Below are the code and all the weights of a small trained network. Each question names an input and a class and asks about switching units off, where a switched-off unit gives its printed mean instead of its output.

import numpy as np


def w(rows, s, z=0):
    codes = np.array(rows[::2]) - 128.0
    scale = np.full(codes.shape[1], s)
    scale[-1] = z or s
    return codes * scale


def norm(h):
    return h / np.sqrt((h * h).mean(-1, keepdims=True) + 1e-5)


def f(y):
    return y / 2 * (1 + np.tanh(0.7978845608 * (y + 0.044715 * y**3)))


def log_softmax(a):
    a = a - a.max(-1, keepdims=True)
    return a - np.log(np.exp(a).sum(-1, keepdims=True))


def net(x, mask):
    res = np.array(x, float).reshape(1, 7) / 4 @ E
    u = 0
    for l in range(3):
        y = f(norm(res) @ A[l][:, :-1].T + A[l][:, -1])
        res = res + np.where(mask[u : u + 6], y, B[l][:, -1]) @ B[l][:, :-1]
        u += 6
    return log_softmax(norm(res)[-1] @ U[:, :-1].T + U[:, -1])


A, B = {}, {}
E = w([
[187,135,60,173,188,228],'x0',
[183,153,75,2,119,160],'x1',
[122,130,135,124,131,131],'x2',
[132,125,123,132,125,125],'x3',
[123,126,130,127,117,145],'x4',
[111,143,150,115,129,153],'x5',
[201,48,229,84,88,118],'x6',
],0.0075)
A[0] = w([
[47,122,108,168,144,139,64],'L0N0',
[52,204,6,58,117,121,127],'L0N1',
[2,144,47,211,155,119,80],'L0N2',
[155,147,64,62,200,192,5],'L0N3',
[206,117,134,218,169,204,31],'L0N4',
[167,179,94,192,214,175,87],'L0N5',
],0.0076,0.0023)
B[0] = w([
[163,152,124,160,131,73,162],'L0N0',
[6,85,118,118,255,34,253],'L0N1',
[189,217,167,116,78,182,252],'L0N2',
[245,159,98,170,142,115,188],'L0N3',
[83,134,198,148,245,148,188],'L0N4',
[82,74,25,128,89,219,196],'L0N5',
],0.0095,0.0053)
A[1] = w([
[84,192,58,151,171,153,62],'L1N0',
[52,133,197,136,84,81,103],'L1N1',
[90,94,52,12,115,135,255],'L1N2',
[20,207,79,130,113,74,54],'L1N3',
[100,95,198,169,185,122,109],'L1N4',
[106,213,104,130,62,80,58],'L1N5',
],0.011,0.0025)
B[1] = w([
[131,91,54,129,72,102,243],'L1N0',
[193,116,88,177,91,95,254],'L1N1',
[121,122,122,1,120,113,229],'L1N2',
[139,129,171,221,225,125,250],'L1N3',
[86,46,71,115,165,195,208],'L1N4',
[172,125,182,72,150,194,177],'L1N5',
],0.014,0.0058)
A[2] = w([
[144,144,15,199,136,156,2],'L2N0',
[181,140,37,24,173,180,114],'L2N1',
[99,206,42,130,83,192,136],'L2N2',
[79,149,85,236,148,81,105],'L2N3',
[67,155,206,42,195,26,62],'L2N4',
[254,150,187,121,192,147,121],'L2N5',
],0.0099,0.0019)
B[2] = w([
[101,138,179,77,85,94,227],'L2N0',
[208,161,160,160,154,125,253],'L2N1',
[58,131,95,120,122,130,179],'L2N2',
[172,140,153,109,79,174,220],'L2N3',
[9,130,170,142,97,110,207],'L2N4',
[117,215,159,183,165,145,210],'L2N5',
],0.015,0.0062)
U = w([
[225,224,198,218,207,176,255],'0',
[47,182,78,143,43,229,79],'1',
[3,133,165,130,235,51,136],'2',
[152,186,10,45,213,128,46],'3',
[191,35,172,188,45,96,109],'4',
[115,45,126,155,244,253,88],'5',
[137,124,226,31,94,55,109],'6',
],0.011,0.0026)

Each question gives the input, the list of numbers given to net, and the class t.
The units are the neurons (one row each of A and B). Each row of codes is followed by its name. A weight is (code - 128) times the scale printed after its matrix; where a second scale follows, it is the last column's (A, B and U).
mask holds one flag per neuron, layer by layer. A switched-off neuron (its flag False) gives its mean, the last column of its row in B, instead of its output. The means were averaged over made-up inputs and are rounded, as every weight is.
A unit's drop is (log p(t) with every unit on - log p(t) with that unit switched off) / (log p(t) with every unit on - log p(t) with every unit switched off).
The circuit of an input: a set's keep is (log p(t) with only the set's units on - log p(t) with every unit switched off) / (log p(t) with every unit on - log p(t) with every unit switched off). Starting from the 12 units with the biggest drops (on a tie, the unit counted first), units are removed one at a time, each time the one whose removal leaves the highest keep (on an exact tie, the one counted first), for as long as the keep stays at least 0.8.
circuit, biggest first: the units of the circuit, biggest drop first
unit that matters most: the unit with the biggest drop
top k neurons in layer l: the k neurons of layer l with the biggest drops, biggest first
drop of u: that unit's drop, to one decimal
input [-7,-2,7,6,0,0,4], class 4: unit that matters most -> L1N1
input [-3,-4,1,7,-4,-7,0], class 0: top 2 neurons in layer 1 -> [L1N5, L1N0]
input [-1,1,-4,-5,5,4,-5], class 2: top 3 neurons in layer 1 -> [L1N3, L1N0, L1N1]
input [5,0,-1,-1,5,-4,5], class 5: circuit, biggest first -> [L0N4, L1N4]
input [1,-6,2,7,2,-5,-2], class 1: circuit, biggest first -> [L1N3, L2N2, L0N1]
input [0,8,-4,3,4,7,1], class 6: top 4 neurons in layer 1 -> [L1N2, L1N3, L1N4, L1N1]
input [-1,-1,-4,6,1,3,6], class 4: top 2 neurons in layer 1 -> [L1N3, L1N5]
input [-4,0,-7,-2,-5,-7,5], class 4: top 4 neurons in layer 1 -> [L1N3, L1N1, L1N2, L1N5]
input [-7,4,6,7,-2,7,0], class 2: top 2 neurons in layer 1 -> [L1N3, L1N0]
input [-6,3,0,7,-5,-2,0], class 2: top 2 neurons in layer 1 -> [L1N3, L1N0]
input [-6,-1,-4,1,1,3,2], class 4: top 2 neurons in layer 1 -> [L1N1, L1N3]
input [1,2,-8,6,3,5,-6], class 3: top 4 neurons in layer 0 -> [L0N3, L0N5, L0N2, L0N1]
input [0,-7,-6,-8,-5,6,5], class 4: top 2 neurons in layer 2 -> [L2N5, L2N2]
input [6,-5,-4,-5,6,-7,2], class 5: unit that matters most -> L0N4
input [-8,-8,8,8,3,4,-1], class 0: top 2 neurons in layer 0 -> [L0N1, L0N4]
input [4,-6,-7,-7,1,2,1], class 5: top 2 neurons in layer 1 -> [L1N4, L1N1]
input [1,-8,-2,0,-1,-1,-5], class 1: top 2 neurons in layer 0 -> [L0N5, L0N1]
input [1,-8,-3,-2,7,-3,8], class 5: top 2 neurons in layer 1 -> [L1N4, L1N0]
input [-4,5,3,-1,-4,-1,-1], class 2: drop of L2N4 -> 0.1
input [-7,-1,-4,7,5,-4,3], class 4: circuit, biggest first -> [L1N1]
input [-2,-8,-4,-5,-4,-2,-1], class 0: drop of L0N2 -> 0.2
input [-6,0,6,-7,-3,7,0], class 0: drop of L1N0 -> 0.7
input [3,-8,-4,-7,-3,2,-8], class 1: drop of L1N0 -> 0.3
